Below are the code and all the weights of a small trained network. Each question names an input and a class and asks about switching units off, where a switched-off unit gives its printed mean instead of its output.

import numpy as np


def w(rows, s, z=0):
    codes = np.array(rows[::2]) - 128.0
    scale = np.full(codes.shape[1], s)
    scale[-1] = z or s
    return codes * scale


def norm(h):
    return h / np.sqrt((h * h).mean(-1, keepdims=True) + 1e-5)


def f(y):
    return np.maximum(y, 0)


def log_softmax(a):
    a = a - a.max(-1, keepdims=True)
    return a - np.log(np.exp(a).sum(-1, keepdims=True))


def net(x, mask):
    res = np.array(x, float).reshape(1, 3) / 4 @ E
    u = 0
    for l in range(3):
        y = f(norm(res) @ A[l][:, :-1].T + A[l][:, -1])
        res = res + np.where(mask[u : u + 11], y, B[l][:, -1]) @ B[l][:, :-1]
        u += 11
    return log_softmax(norm(res)[-1] @ U[:, :-1].T + U[:, -1])


A, B = {}, {}
E = w([
[115,163,204,201,100,189,247],'x0',
[127,147,184,116,224,38,164],'x1',
[255,199,125,109,79,63,153],'x2',
],0.0095)
A[0] = w([
[127,90,91,73,165,81,49,147],'0.n1',
[130,118,184,96,81,144,48,123],'0.n2',
[54,85,137,118,154,150,76,72],'0.n3',
[104,187,178,146,253,49,141,2],'0.n4',
[149,103,186,76,106,174,133,61],'0.n5',
[240,131,87,83,113,67,132,89],'0.n6',
[114,63,81,123,37,155,148,178],'0.n7',
[243,199,108,122,124,114,153,6],'0.n8',
[112,139,137,103,208,40,155,47],'0.n9',
[146,141,102,132,76,201,68,34],'0.n10',
[49,36,149,178,168,143,102,66],'0.n11',
],0.0061,0.0074)
B[0] = w([
[130,69,198,191,94,104,146,251],'0.n1',
[142,93,157,177,110,121,140,165],'0.n2',
[104,192,160,124,85,113,99,180],'0.n3',
[156,106,163,26,161,179,160,166],'0.n4',
[153,126,138,127,155,126,147,128],'0.n5',
[66,178,176,129,112,151,73,204],'0.n6',
[167,137,163,82,196,133,170,254],'0.n7',
[118,217,175,105,118,130,74,154],'0.n8',
[165,102,143,83,155,180,148,166],'0.n9',
[147,76,149,57,144,159,178,153],'0.n10',
[138,254,136,98,113,122,122,196],'0.n11',
],0.0087,0.0053)
A[1] = w([
[118,120,98,130,122,163,140,31],'1.n1',
[151,87,104,67,118,153,163,64],'1.n2',
[143,104,49,104,68,208,110,25],'1.n3',
[156,95,88,116,45,196,129,1],'1.n4',
[158,124,79,114,124,72,69,101],'1.n5',
[137,185,136,135,133,149,188,156],'1.n6',
[109,76,66,92,156,90,62,132],'1.n7',
[146,138,58,131,163,130,116,51],'1.n8',
[186,152,89,112,79,81,129,49],'1.n9',
[141,96,50,133,147,83,97,46],'1.n10',
[6,86,103,111,168,156,117,74],'1.n11',
],0.012,0.0052)
B[1] = w([
[150,155,119,94,140,89,142,138],'1.n1',
[118,89,137,93,115,149,85,159],'1.n2',
[224,131,153,89,253,130,182,188],'1.n3',
[152,106,155,80,254,120,169,189],'1.n4',
[114,118,131,186,86,145,214,188],'1.n5',
[118,61,114,113,90,105,92,254],'1.n6',
[128,121,131,209,87,101,220,209],'1.n7',
[144,95,130,113,94,112,91,128],'1.n8',
[130,188,132,104,121,125,111,173],'1.n9',
[71,73,198,206,113,162,135,143],'1.n10',
[213,236,89,151,103,122,68,237],'1.n11',
],0.0092,0.0065)
A[2] = w([
[65,175,53,188,192,147,73,122],'2.n1',
[99,123,102,119,133,177,111,113],'2.n2',
[87,123,139,151,98,166,178,82],'2.n3',
[160,89,216,138,118,134,106,151],'2.n4',
[110,106,130,194,92,150,203,6],'2.n5',
[66,57,129,82,94,117,29,135],'2.n6',
[162,151,100,85,93,122,116,98],'2.n7',
[125,143,55,113,140,138,88,95],'2.n8',
[150,202,91,117,101,122,107,116],'2.n9',
[127,119,119,107,250,68,159,3],'2.n10',
[132,119,113,194,110,112,163,81],'2.n11',
],0.014,0.0055)
B[2] = w([
[154,223,178,110,92,102,95,177],'2.n1',
[165,163,132,67,141,94,106,143],'2.n2',
[150,130,123,133,106,53,146,162],'2.n3',
[100,121,70,125,145,150,92,255],'2.n4',
[145,41,103,173,103,48,89,172],'2.n5',
[10,75,87,125,153,204,61,147],'2.n6',
[101,149,162,144,142,109,134,165],'2.n7',
[106,132,152,116,87,107,160,141],'2.n8',
[60,189,129,167,127,160,122,202],'2.n9',
[224,122,97,80,175,213,203,182],'2.n10',
[104,76,125,109,114,125,147,166],'2.n11',
],0.012,0.0092)
U = w([
[125,250,155,149,78,117,94,177],'0',
[192,81,124,85,204,165,167,162],'1',
[129,28,118,198,57,56,131,131],'2',
[23,86,90,131,141,183,63,6],'3',
],0.02,0.0025)

Each question gives the input, the list of numbers given to net, and the class t.
The units are the neurons (one row each of A and B). Each row of codes is followed by its name. A weight is (code - 128) times the scale printed after its matrix; where a second scale follows, it is the last column's (A, B and U).
mask holds one flag per neuron, layer by layer. A switched-off neuron (its flag False) gives its mean, the last column of its row in B, instead of its output. The means were averaged over made-up inputs and are rounded, as every weight is.
A unit's drop is (log p(t) with every unit on - log p(t) with that unit switched off) / (log p(t) with every unit on - log p(t) with every unit switched off).
The circuit of an input: a set's keep is (log p(t) with only the set's units on - log p(t) with every unit switched off) / (log p(t) with every unit on - log p(t) with every unit switched off). Starting from the 12 units with the biggest drops (on a tie, the unit counted first), units are removed one at a time, each time the one whose removal leaves the highest keep (on an exact tie, the one counted first), for as long as the keep stays at least 0.8.
units of the circuit, in order: the units of the circuit, biggest drop first
top k neurons: the k neurons with the biggest drops, biggest first
top k neurons in layer l: the k neurons of layer l with the biggest drops, biggest first
drop of u: that unit's drop, to one decimal
input [2,-4,-4], class 0: units of the circuit, in order	1.n11
input [7,2,-7], class 0: units of the circuit, in order	0.n1; 1.n11
input [-8,-8,7], class 1: top 3 neurons	1.n3; 1.n4; 0.n11
input [0,6,5], class 1: top 2 neurons	1.n11; 0.n4
input [8,-8,1], class 1: top 3 neurons in layer 1	1.n4; 1.n3; 1.n7
input [-5,-6,-6], class 0: top 2 neurons	1.n11; 0.n3
input [3,8,-8], class 0: top 2 neurons	1.n11; 0.n7
input [0,0,-2], class 3: top 2 neurons	1.n11; 2.n6
input [8,-2,-8], class 0: top 3 neurons	1.n11; 0.n1; 1.n7
input [6,5,2], class 2: top 3 neurons in layer 1	1.n3; 1.n4; 1.n6
input [-2,2,-1], class 3: top 2 neurons in layer 1	1.n3; 1.n4
input [-6,8,-7], class 1: top 2 neurons in layer 2	2.n10; 2.n9
input [-5,-2,-4], class 2: top 2 neurons	1.n7; 0.n6
input [4,0,0], class 2: units of the circuit, in order	2.n5
input [2,1,0], class 3: top 2 neurons in layer 1	1.n6; 1.n7
input [-5,8,-8], class 0: top 3 neurons	1.n11; 0.n7; 2.n1
input [-8,6,3], class 2: top 3 neurons	1.n7; 0.n7; 1.n5
input [-3,-2,0], class 3: top 2 neurons	0.n1; 1.n5
input [4,-1,-3], class 2: top 2 neurons in layer 2	2.n3; 2.n5
input [-6,0,-7], class 0: units of the circuit, in order	1.n11
input [2,0,-2], class 3: top 2 neurons in layer 1	1.n6; 1.n7
input [-5,-1,-7], class 0: drop of 1.n11	0.3
input [-7,5,-3], class 2: drop of 1.n7	1.5
input [-3,-8,-2], class 1: drop of 2.n8	0.0
